Below are the code and all the weights of a small trained network. Each question names an input and a class and asks about switching units off, where a switched-off unit gives its printed mean instead of its output.

import numpy as np


def w(rows, s, z=0):
    codes = np.array(rows[::2]) - 128.0
    scale = np.full(codes.shape[1], s)
    scale[-1] = z or s
    return codes * scale


def norm(h):
    return h / np.sqrt((h * h).mean(-1, keepdims=True) + 1e-5)


def f(y):
    return np.maximum(y, 0)


def log_softmax(a):
    a = a - a.max(-1, keepdims=True)
    return a - np.log(np.exp(a).sum(-1, keepdims=True))


def net(x, mask):
    res = np.array(x, float).reshape(1, 4) / 4 @ E
    u = 0
    for l in range(4):
        y = f(norm(res) @ A[l][:, :-1].T + A[l][:, -1])
        res = res + np.where(mask[u : u + 5], y, B[l][:, -1]) @ B[l][:, :-1]
        u += 5
    return log_softmax(norm(res)[-1] @ U[:, :-1].T + U[:, -1])


A, B = {}, {}
E = w([
[218,96,123,80,73,208,157,174,96,70,126,252],'x0',
[174,148,219,239,32,116,172,129,232,84,109,61],'x1',
[134,65,119,109,33,183,167,174,96,109,141,149],'x2',
[157,64,146,87,103,113,114,156,35,169,163,95],'x3',
],0.003)
A[0] = w([
[133,137,113,99,128,91,172,139,139,131,118,132,71],'L0N0',
[152,164,114,37,159,154,113,115,219,116,100,153,20],'L0N1',
[98,144,158,210,145,92,139,163,157,142,144,8,7],'L0N2',
[228,86,199,99,6,161,160,172,111,67,117,54,104],'L0N3',
[93,147,133,156,141,65,178,89,176,129,37,114,106],'L0N4',
],0.002,0.0015)
B[0] = w([
[99,156,187,88,219,185,142,73,162,195,183,157,128],'L0N0',
[208,167,103,253,130,223,40,172,118,219,127,192,151],'L0N1',
[74,124,190,146,128,110,111,122,160,158,90,92,200],'L0N2',
[214,98,145,212,50,99,106,203,109,106,231,149,255],'L0N3',
[185,175,90,148,44,206,99,207,141,214,65,163,196],'L0N4',
],0.003,0.0023)
A[1] = w([
[142,168,178,175,101,114,117,136,160,116,124,118,151],'L1N0',
[109,83,102,48,151,132,83,152,51,156,155,131,44],'L1N1',
[118,118,67,35,148,101,113,131,4,149,158,131,32],'L1N2',
[130,150,118,112,172,151,144,88,151,84,81,166,9],'L1N3',
[114,136,141,172,141,92,162,120,163,156,136,65,30],'L1N4',
],0.0041,0.0014)
B[1] = w([
[74,90,110,45,151,152,137,80,71,143,142,162,214],'L1N0',
[74,76,127,43,189,224,90,192,98,179,112,145,235],'L1N1',
[82,63,66,10,160,186,92,255,90,149,97,166,254],'L1N2',
[137,132,101,172,194,97,142,138,89,159,179,133,153],'L1N3',
[131,133,150,77,111,134,112,104,95,138,44,136,184],'L1N4',
],0.0052,0.0044)
A[2] = w([
[117,108,82,104,251,191,130,176,178,175,144,171,140],'L2N0',
[91,178,73,103,232,78,26,154,154,156,134,26,157],'L2N1',
[128,151,122,177,175,139,98,6,91,175,105,210,166],'L2N2',
[158,233,7,200,213,115,169,117,208,74,150,216,72],'L2N3',
[25,191,136,113,114,52,137,35,216,124,10,67,4],'L2N4',
],0.0025,0.0017)
B[2] = w([
[113,169,98,97,136,66,104,199,110,105,106,170,254],'L2N0',
[176,70,159,135,3,220,200,134,135,87,119,210,222],'L2N1',
[148,169,132,189,155,145,127,132,143,109,115,55,186],'L2N2',
[187,217,135,203,205,49,125,128,78,85,190,59,175],'L2N3',
[64,129,127,108,60,231,78,97,157,239,84,102,208],'L2N4',
],0.0052,0.0035)
A[3] = w([
[133,107,178,149,131,44,141,94,104,114,141,92,56],'L3N0',
[145,110,118,161,84,144,254,180,128,71,167,136,43],'L3N1',
[117,62,156,120,109,105,180,132,123,156,128,63,126],'L3N2',
[129,125,121,135,111,180,177,104,92,145,109,131,152],'L3N3',
[171,70,137,155,70,165,197,146,160,73,177,161,9],'L3N4',
],0.0047,0.0013)
B[3] = w([
[60,87,81,66,122,56,72,170,98,96,147,108,144],'L3N0',
[161,105,185,115,155,156,166,74,212,140,173,148,232],'L3N1',
[182,195,69,152,217,78,125,130,105,59,125,145,191],'L3N2',
[173,138,153,146,128,83,117,61,183,170,146,100,209],'L3N3',
[92,36,115,135,136,157,255,33,226,82,220,176,253],'L3N4',
],0.0044,0.0031)
U = w([
[172,58,161,153,96,146,210,68,224,81,225,169,170],'0',
[183,248,101,221,213,99,128,157,141,76,157,152,70],'1',
[140,95,150,126,111,1,97,120,73,99,148,67,5],'2',
[87,162,166,162,74,173,88,47,194,221,54,72,166],'3',
[90,82,72,40,148,176,99,241,88,151,107,198,186],'4',
],0.0081,0.0021)

Each question gives the input, the list of numbers given to net, and the class t.
The units are the neurons (one row each of A and B). Each row of codes is followed by its name. A weight is (code - 128) times the scale printed after its matrix; where a second scale follows, it is the last column's (A, B and U).
mask holds one flag per neuron, layer by layer. A switched-off neuron (its flag False) gives its mean, the last column of its row in B, instead of its output. The means were averaged over made-up inputs and are rounded, as every weight is.
A unit's drop is (log p(t) with every unit on - log p(t) with that unit switched off) / (log p(t) with every unit on - log p(t) with every unit switched off).
The circuit of an input: a set's keep is (log p(t) with only the set's units on - log p(t) with every unit switched off) / (log p(t) with every unit on - log p(t) with every unit switched off). Starting from the 12 units with the biggest drops (on a tie, the unit counted first), units are removed one at a time, each time the one whose removal leaves the highest keep (on an exact tie, the one counted first), for as long as the keep stays at least 0.8.
circuit, biggest first: the units of the circuit, biggest drop first
unit that matters most: the unit with the biggest drop
top k neurons: the k neurons with the biggest drops, biggest first
drop when u is switched off: that unit's drop, to one decimal
input [-7,-2,-7,4], class 3: unit that matters most	L1N2
input [-8,-6,-5,-4], class 3: circuit, biggest first	[L1N2; L1N1; L2N4; L1N0]
input [3,8,-8,6], class 2: top 2 neurons	[L2N1; L3N0]
input [-8,8,8,7], class 2: circuit, biggest first	[L2N1; L3N2]
input [3,-2,6,-5], class 0: circuit, biggest first	[L1N2; L1N1]
input [-3,1,5,-2], class 3: top 2 neurons	[L1N2; L0N2]
input [-4,-8,-6,-8], class 1: top 2 neurons	[L2N3; L1N1]
input [-3,-4,8,-8], class 1: top 3 neurons	[L1N2; L1N1; L2N3]
input [2,0,3,-6], class 1: top 2 neurons	[L2N3; L1N2]
input [-5,3,-1,5], class 3: top 2 neurons	[L2N4; L1N2]
input [-1,1,2,-2], class 3: top 2 neurons	[L1N2; L2N1]
input [-3,7,2,7], class 2: top 4 neurons	[L2N1; L3N0; L1N4; L0N2]
input [1,4,-4,6], class 2: top 2 neurons	[L2N1; L1N2]
input [0,-4,5,-7], class 1: unit that matters most	L1N2
input [1,7,-4,4], class 2: top 4 neurons	[L2N1; L3N0; L1N4; L0N2]
input [2,0,-8,1], class 1: drop when L1N1 is switched off	0.1
input [3,2,6,0], class 0: drop when L2N0 is switched off	0.0
input [-3,4,1,-1], class 3: drop when L1N2 is switched off	0.1
